The three nearest rows among all rows above each row, by straight-line distance, nearest first (none for the first four rows)
0: | -1.39 | -2.35 | -2.28 | -3.41 | +2.74 | -1.54 | -0.49 | +3.83 | +2.44 | -2.57 | -1.67 | -0.16 | +0.34 | +3.96 | +0.76 | -0.96 | +2.96 | +0.72 | +1.04 | +0.95 | +2.04 |
1: | +0.33 | +1.17 | +2.33 | -0.74 | -0.05 | -0.86 | +1.59 | -0.72 | -7.90 | -1.75 | +0.63 | +0.38 | +4.27 | -1.42 | -0.14 | -0.73 | -0.86 | +0.04 | -1.17 | +3.10 | +1.70 |
2: | +1.23 | -0.16 | +1.45 | +1.35 | +3.95 | -0.42 | -0.18 | +0.12 | +2.68 | +0.26 | -1.39 | -2.16 | +0.17 | +0.90 | +0.35 | +1.90 | +1.39 | +0.90 | +0.59 | -1.45 | -1.08 |
3: | +2.04 | -0.73 | -1.07 | +0.36 | +3.34 | +1.47 | -1.41 | +1.36 | +2.35 | +0.17 | +0.90 | +1.99 | +0.07 | -1.93 | +1.43 | -5.01 | +1.54 | +0.54 | -1.49 | +1.60 | +1.02 |
4: | -1.58 | +1.44 | -0.39 | -0.26 | -0.30 | +0.29 | -1.77 | +1.65 | +1.32 | +2.14 | +2.83 | +0.57 | -0.69 | -1.95 | -0.33 | +0.73 | -4.15 | +1.01 | +2.14 | -2.08 | -1.16 |
2 3 0
5: | +1.28 | -1.17 | -1.60 | -3.53 | -1.78 | -0.84 | +1.68 | -2.68 | -9.66 | +1.19 | -2.54 | -2.13 | -2.50 | -0.60 | -2.72 | +0.06 | -2.74 | -0.44 | -1.71 | +0.58 | -0.70 |
1 4 2
6: | -0.31 | -1.22 | +0.07 | +0.57 | +5.12 | +0.68 | -0.24 | -1.08 | -2.42 | -0.94 | -2.08 | -0.23 | +2.19 | +0.49 | +3.37 | -0.35 | -0.17 | +3.13 | -1.58 | -0.16 | -2.27 |
2 3 1
7: | +0.45 | -1.07 | +2.65 | +4.68 | +1.78 | -2.27 | +1.02 | +2.22 | +1.40 | -1.92 | +1.24 | -2.43 | -0.85 | -0.57 | +1.67 | +0.02 | -2.29 | +0.72 | +3.39 | -2.04 | -2.15 |
2 4 6
8: | +2.01 | -0.83 | +0.22 | +0.73 | +0.15 | +2.59 | -1.69 | +2.19 | +3.80 | -0.33 | +0.71 | -0.31 | +2.45 | +0.88 | +0.42 | -2.62 | -0.77 | -0.72 | +3.47 | +1.83 | -0.15 |
3 2 4
9: | -1.95 | -3.69 | -2.32 | -0.72 | +3.04 | -0.27 | +0.40 | -1.16 | -2.45 | -1.79 | -1.02 | +1.37 | -0.48 | +0.94 | +1.14 | -0.85 | -0.25 | +2.12 | -4.68 | +2.52 | -0.16 |
6 3 0
10: | -0.99 | -1.10 | -2.66 | +2.33 | -3.59 | +1.48 | +1.10 | +1.91 | +1.03 | +1.47 | +2.80 | +1.11 | +1.45 | -0.94 | -0.21 | -1.20 | -3.32 | -0.34 | +1.85 | -0.43 | +0.78 |
4 8 7
11: | +0.60 | +1.01 | -0.11 | +1.64 | -0.94 | -1.04 | -0.27 | +0.79 | -7.40 | +0.61 | -0.27 | +0.50 | -3.85 | +0.51 | +1.19 | +1.83 | -1.12 | -1.08 | +2.53 | -2.89 | -2.71 |
5 4 7
12: | +1.21 | -0.21 | -0.13 | -1.27 | -7.30 | +0.10 | +0.58 | -0.14 | -3.79 | +0.59 | +1.39 | +3.03 | +5.01 | -2.51 | -1.50 | -2.77 | +1.74 | -1.69 | +2.16 | +3.08 | +1.83 |
1 10 8
13: | +0.70 | -3.82 | -1.86 | +1.55 | -1.22 | +2.06 | +0.94 | +0.95 | +2.26 | -0.14 | -1.92 | +0.64 | +2.16 | +0.29 | -0.76 | -2.96 | +0.55 | -2.16 | +1.93 | +0.43 | -0.83 |
8 10 3
14: | +0.22 | +1.33 | -0.23 | +0.72 | -0.63 | -2.04 | +0.96 | +0.54 | +2.46 | +2.97 | -1.54 | -0.72 | -2.53 | -0.28 | +0.12 | -0.14 | -1.29 | +0.20 | +1.62 | +0.56 | +1.34 |
4 2 10
15: | +1.81 | +2.85 | -2.14 | +0.14 | -6.09 | +2.98 | +0.27 | -0.49 | +4.67 | +1.74 | +1.56 | -1.57 | -5.17 | -0.15 | +1.31 | +1.20 | -1.68 | -4.22 | +4.31 | -2.02 | +0.40 |
14 10 4
16: | +1.17 | +0.26 | -0.32 | -1.46 | +0.59 | -1.87 | -0.02 | -0.98 | +3.19 | +0.67 | +0.93 | -1.87 | -2.71 | +2.01 | +1.04 | -0.74 | -0.59 | -2.13 | -0.84 | -2.59 | +1.57 |
14 2 4
17: | +1.30 | -0.35 | -0.32 | -1.48 | -1.39 | -0.62 | -0.61 | +1.32 | -6.15 | -1.81 | +0.40 | +0.30 | +1.41 | +1.42 | -0.87 | -1.33 | +0.81 | +0.30 | -0.39 | +4.89 | -1.00 |
1 9 12
18: | -1.64 | -2.09 | -0.92 | -0.83 | -2.58 | +0.07 | -1.90 | +2.85 | -2.78 | -0.72 | +0.20 | -0.40 | +3.75 | -2.12 | -1.22 | -1.90 | +1.28 | -0.51 | +0.69 | +1.09 | -0.41 |
17 13 12
19: | +1.88 | +0.42 | -1.08 | -1.20 | -3.82 | +3.42 | -1.63 | +2.32 | +4.27 | -0.84 | +1.83 | -0.19 | -0.70 | +2.61 | -3.03 | -2.99 | -2.43 | -4.08 | +6.77 | -0.76 | -1.59 |
8 15 13
20: | -3.51 | -1.85 | +1.51 | -2.11 | -5.86 | +1.02 | -0.39 | -0.30 | -0.66 | +1.70 | +1.17 | +2.93 | +3.88 | -2.40 | +2.07 | +0.53 | -0.01 | +1.56 | -1.07 | +3.40 | +3.73 |
12 18 10
21: | -0.58 | +1.43 | -2.55 | -0.88 | +1.30 | -0.33 | -0.41 | -1.70 | -0.48 | +0.80 | +2.97 | +0.47 | -0.48 | +1.33 | +1.28 | -1.12 | -3.42 | -0.73 | -0.07 | +2.81 | -0.97 |
4 14 16
22: | -0.12 | +0.12 | -0.09 | -0.18 | -1.25 | +2.02 | -1.46 | +2.19 | +2.76 | -0.82 | -1.15 | -0.96 | +1.01 | +1.39 | -1.07 | -0.09 | +0.00 | -0.31 | +0.50 | -1.63 | -1.95 |
8 13 2
23: | -1.34 | -0.58 | -1.95 | -0.93 | -3.09 | +2.81 | -0.35 | -1.37 | -1.45 | +0.21 | +0.82 | -1.87 | -2.45 | -1.22 | -0.06 | -1.39 | -1.54 | -0.57 | +0.43 | +1.45 | +1.35 |
21 10 14
24: | -1.68 | -1.19 | +1.37 | +2.20 | +2.21 | -0.18 | +0.39 | +1.48 | +1.74 | -0.50 | -0.95 | -1.25 | +1.88 | +1.02 | +0.57 | -0.02 | -2.62 | +0.37 | -2.56 | +0.24 | -0.38 |
2 22 6
25: | +4.25 | -1.14 | +3.33 | +1.64 | -0.17 | -3.12 | +2.80 | +1.33 | -2.80 | -0.70 | -0.92 | -3.25 | -2.88 | +1.77 | -0.24 | +2.15 | +0.30 | -0.16 | +6.09 | -0.73 | -1.47 |
7 11 2
26: | +1.24 | -2.06 | +2.07 | -1.29 | -8.42 | +1.42 | +0.11 | +1.64 | -1.94 | +0.53 | -2.18 | -2.24 | +0.85 | -1.40 | -3.71 | -2.30 | -1.14 | -0.85 | +3.17 | +1.54 | -1.49 |
18 12 23
27: | +2.07 | -0.67 | -2.41 | +0.00 | -1.75 | +1.14 | -0.95 | +2.99 | +3.91 | -3.36 | +0.49 | -1.96 | -3.10 | +1.46 | -0.95 | -1.37 | -0.10 | -0.80 | +2.37 | +1.56 | -1.52 |
22 8 19
28: | +1.79 | +1.41 | +2.91 | -0.08 | +2.61 | -0.20 | -0.54 | +0.55 | +6.48 | -0.62 | -2.47 | -4.67 | -5.83 | +2.72 | +1.58 | +4.82 | -1.28 | -0.21 | +0.45 | -0.48 | -1.46 |
2 16 14
29: | +0.41 | +2.38 | -1.48 | +2.40 | +2.38 | +0.14 | +2.25 | -0.24 | +1.44 | -1.11 | +0.32 | +0.18 | -1.85 | +0.93 | +1.40 | +1.43 | -0.86 | -0.94 | +0.18 | -0.17 | +2.67 |
14 16 2
30: | +4.92 | -1.88 | +0.43 | +2.34 | -7.73 | -1.89 | -2.65 | -1.91 | -9.99 | -4.14 | +2.98 | -3.14 | -0.63 | -1.47 | +2.58 | -0.47 | -3.76 | +0.29 | +1.94 | -1.08 | -2.32 |
11 17 5
31: | +2.43 | +1.37 | +1.49 | +0.06 | +4.10 | +0.30 | +0.10 | +3.05 | +0.46 | +0.59 | +0.88 | -2.47 | -1.31 | +2.79 | -1.70 | -1.08 | -3.24 | +0.83 | -0.68 | +2.08 | -0.86 |
24 2 21
32: | +0.02 | +5.02 | +1.04 | +4.35 | +1.42 | -1.39 | -0.14 | +0.16 | +2.85 | -0.14 | -0.57 | -2.21 | -1.19 | +1.26 | +2.84 | +2.45 | -2.31 | -1.15 | +2.20 | -4.00 | -2.56 |
7 2 29
33: | -3.28 | -1.35 | +0.16 | +1.87 | +1.28 | +2.24 | -0.76 | +3.16 | +2.08 | +0.81 | +0.33 | +2.73 | +2.12 | +0.68 | -0.31 | +1.55 | +1.97 | -1.70 | +0.20 | -1.33 | +0.37 |
22 24 13
34: | -0.38 | -1.86 | -2.72 | +2.66 | -8.62 | -1.14 | -2.29 | +0.36 | +1.74 | +1.99 | +4.10 | -0.89 | +2.32 | -1.39 | -1.53 | -0.37 | -0.23 | +0.83 | -1.20 | -1.12 | +1.80 |
10 18 23
35: | +3.53 | +1.16 | +2.97 | +1.01 | -1.69 | -3.96 | +0.12 | -1.63 | -9.99 | +1.83 | -0.16 | -4.38 | -2.54 | -0.33 | -1.89 | +3.42 | +0.76 | +0.00 | +0.32 | -0.44 | -2.15 |
11 5 25
36: | -0.66 | +0.68 | -2.15 | -0.89 | -0.46 | +0.40 | +1.34 | +0.55 | -3.36 | -0.02 | +0.78 | -0.49 | +1.33 | +0.64 | -0.31 | -1.95 | +1.41 | -0.03 | -3.29 | +2.98 | +0.47 |
17 9 18
37: | +0.71 | -1.91 | -2.81 | -0.02 | +0.28 | -1.95 | +1.13 | +0.26 | -0.63 | +2.45 | -1.37 | +0.38 | +0.20 | +2.00 | +0.26 | -0.64 | +1.15 | +2.09 | -1.92 | +0.74 | -0.54 |
36 9 14
38: | +3.55 | +0.57 | +0.67 | -0.04 | +1.59 | -1.71 | +1.63 | -1.38 | -5.55 | -0.86 | +2.30 | -0.56 | -1.54 | -1.27 | +2.34 | +0.86 | -2.11 | -0.90 | +3.03 | +0.75 | -0.23 |
11 25 21
39: | +1.72 | -0.51 | -1.13 | +2.07 | -5.19 | -0.87 | +1.73 | -0.64 | -6.08 | +2.08 | +5.63 | -1.00 | -1.14 | -0.11 | -0.69 | -4.80 | -0.68 | +1.01 | -0.11 | +0.44 | +2.94 |
23 36 10
40: | -0.47 | +1.36 | -2.12 | -1.08 | +9.71 | -1.63 | -2.40 | -1.95 | -2.07 | -1.71 | +3.87 | +0.94 | -0.09 | -0.22 | +1.61 | +0.80 | -2.35 | +2.48 | +0.45 | +2.04 | -0.33 |
21 6 9
41: | -2.06 | -1.68 | +0.05 | -2.20 | +2.62 | -0.06 | +1.22 | +2.17 | -3.47 | -2.48 | -0.49 | +1.16 | +3.06 | +1.00 | -1.75 | -1.30 | +1.75 | +3.79 | -0.83 | +1.33 | -0.77 |
36 9 17
42: | -3.72 | -2.07 | -0.06 | -2.36 | -3.75 | +2.56 | -2.31 | +2.52 | +7.97 | -0.97 | +1.13 | -0.69 | +2.16 | -0.24 | -2.36 | -0.85 | +2.46 | -1.31 | +5.32 | -2.16 | +0.40 |
22 19 8
43: | -0.66 | -0.51 | -2.63 | -1.02 | +0.34 | +2.26 | +0.32 | +1.87 | +8.67 | -1.72 | +1.88 | +0.60 | -1.26 | +0.62 | +1.23 | +0.37 | +1.30 | +0.74 | -2.24 | -1.07 | -2.06 |
22 27 16
44: | +1.94 | -1.28 | -3.58 | +0.87 | +4.22 | -1.08 | -1.90 | -0.39 | -4.83 | -4.65 | +0.44 | -2.12 | +1.47 | -0.53 | +1.52 | -2.36 | -2.37 | +3.56 | -3.58 | +0.39 | -2.89 |
6 9 41
45: | +1.85 | +0.08 | -0.32 | -2.38 | -3.16 | +1.89 | -0.43 | +0.80 | -0.59 | +0.94 | +0.27 | -0.19 | -2.12 | -0.19 | -1.53 | +2.04 | -1.83 | -0.80 | +0.56 | -4.58 | -1.65 |
22 4 23
46: | +0.95 | +2.08 | -3.36 | -1.38 | -0.03 | +0.50 | +0.55 | +1.18 | +4.50 | +0.94 | +0.30 | -0.40 | -3.30 | +2.02 | +1.03 | +1.50 | -0.79 | -0.97 | -0.17 | -1.06 | +1.72 |
16 29 14
47: | +0.96 | +0.76 | +1.05 | +1.06 | +0.34 | +1.73 | -0.42 | +1.34 | +2.62 | +0.87 | -0.14 | -1.18 | -0.68 | +1.94 | -1.75 | +2.46 | -0.29 | -0.83 | +1.34 | -1.49 | -0.80 |
22 2 14
48: | +1.64 | -0.65 | +2.46 | -1.26 | +2.84 | -3.18 | +0.81 | -1.71 | -3.05 | +0.86 | +0.84 | -1.84 | -0.75 | -0.59 | -1.66 | +3.18 | +0.05 | +0.67 | +1.57 | -0.25 | -0.46 |
38 2 25
49: | +0.60 | -2.35 | +0.97 | -0.78 | +0.49 | -1.31 | -1.65 | -0.09 | +0.67 | -0.72 | +0.95 | +0.46 | +2.43 | -0.69 | -0.22 | -0.80 | -2.37 | -0.01 | +1.10 | +2.59 | +1.55 |
8 24 21
50: | -0.16 | -0.80 | -0.47 | -1.23 | +2.48 | +0.35 | -0.80 | +2.23 | +0.80 | -1.57 | +1.82 | -0.97 | -2.06 | +0.52 | +0.20 | -0.60 | -0.42 | +1.95 | -2.62 | +0.00 | -0.14 |
24 31 22
51: | +1.96 | -4.23 | -0.74 | -0.03 | -0.37 | -0.77 | -1.48 | +0.38 | -3.10 | -3.76 | -0.48 | +1.85 | +5.69 | -1.25 | -0.70 | -0.08 | +0.85 | +0.36 | +2.16 | +2.36 | -0.73 |
18 49 17
52: | -0.34 | -3.34 | -4.77 | +0.18 | -4.77 | +2.68 | -0.06 | +2.96 | -1.74 | -1.00 | +4.98 | +1.98 | +2.69 | -4.78 | -0.95 | -4.67 | -1.71 | -1.90 | +1.71 | +3.76 | -0.25 |
10 18 12
53: | -2.50 | -3.17 | +2.00 | +2.22 | +0.17 | +1.90 | -1.54 | +0.64 | +1.30 | -0.36 | -0.61 | +2.79 | -0.05 | -2.81 | -2.30 | +0.06 | +3.19 | +0.63 | +0.54 | -0.12 | -1.55 |
33 22 13
54: | +0.47 | +0.92 | -1.33 | +2.69 | +2.24 | -2.43 | +0.71 | -3.07 | -2.83 | +2.09 | -0.56 | -2.32 | +0.84 | -1.04 | +0.34 | +1.75 | -1.06 | +2.28 | -0.17 | -0.67 | -3.12 |
48 6 37
55: | +0.50 | +1.44 | +2.85 | +0.03 | +1.54 | -3.20 | +1.45 | +0.98 | -6.38 | +0.45 | -2.64 | -1.19 | -0.59 | -1.08 | +1.53 | +1.77 | +0.78 | +3.87 | -0.09 | +2.25 | -1.14 |
48 54 1
56: | +0.48 | -0.44 | -1.91 | -1.58 | +2.39 | +1.86 | -2.55 | +2.33 | -2.04 | +1.30 | +3.22 | -1.59 | +0.35 | +0.92 | +2.00 | -2.26 | -1.64 | -1.04 | -2.00 | +0.65 | -0.36 |
50 21 36
57: | +0.75 | -0.12 | -0.61 | -1.47 | -3.09 | -3.07 | -1.10 | -3.81 | -0.24 | +0.24 | -1.54 | +0.57 | +0.20 | +0.83 | +0.93 | +2.88 | +4.00 | -0.04 | -2.57 | +0.00 | +2.01 |
37 16 36
58: | +0.84 | +1.85 | -3.35 | +0.34 | +4.48 | +0.57 | -0.39 | +4.73 | +7.19 | -0.96 | -0.48 | +1.54 | -0.07 | +1.31 | +1.37 | -2.81 | -4.96 | +1.12 | +0.46 | -0.08 | -1.79 |
43 8 46
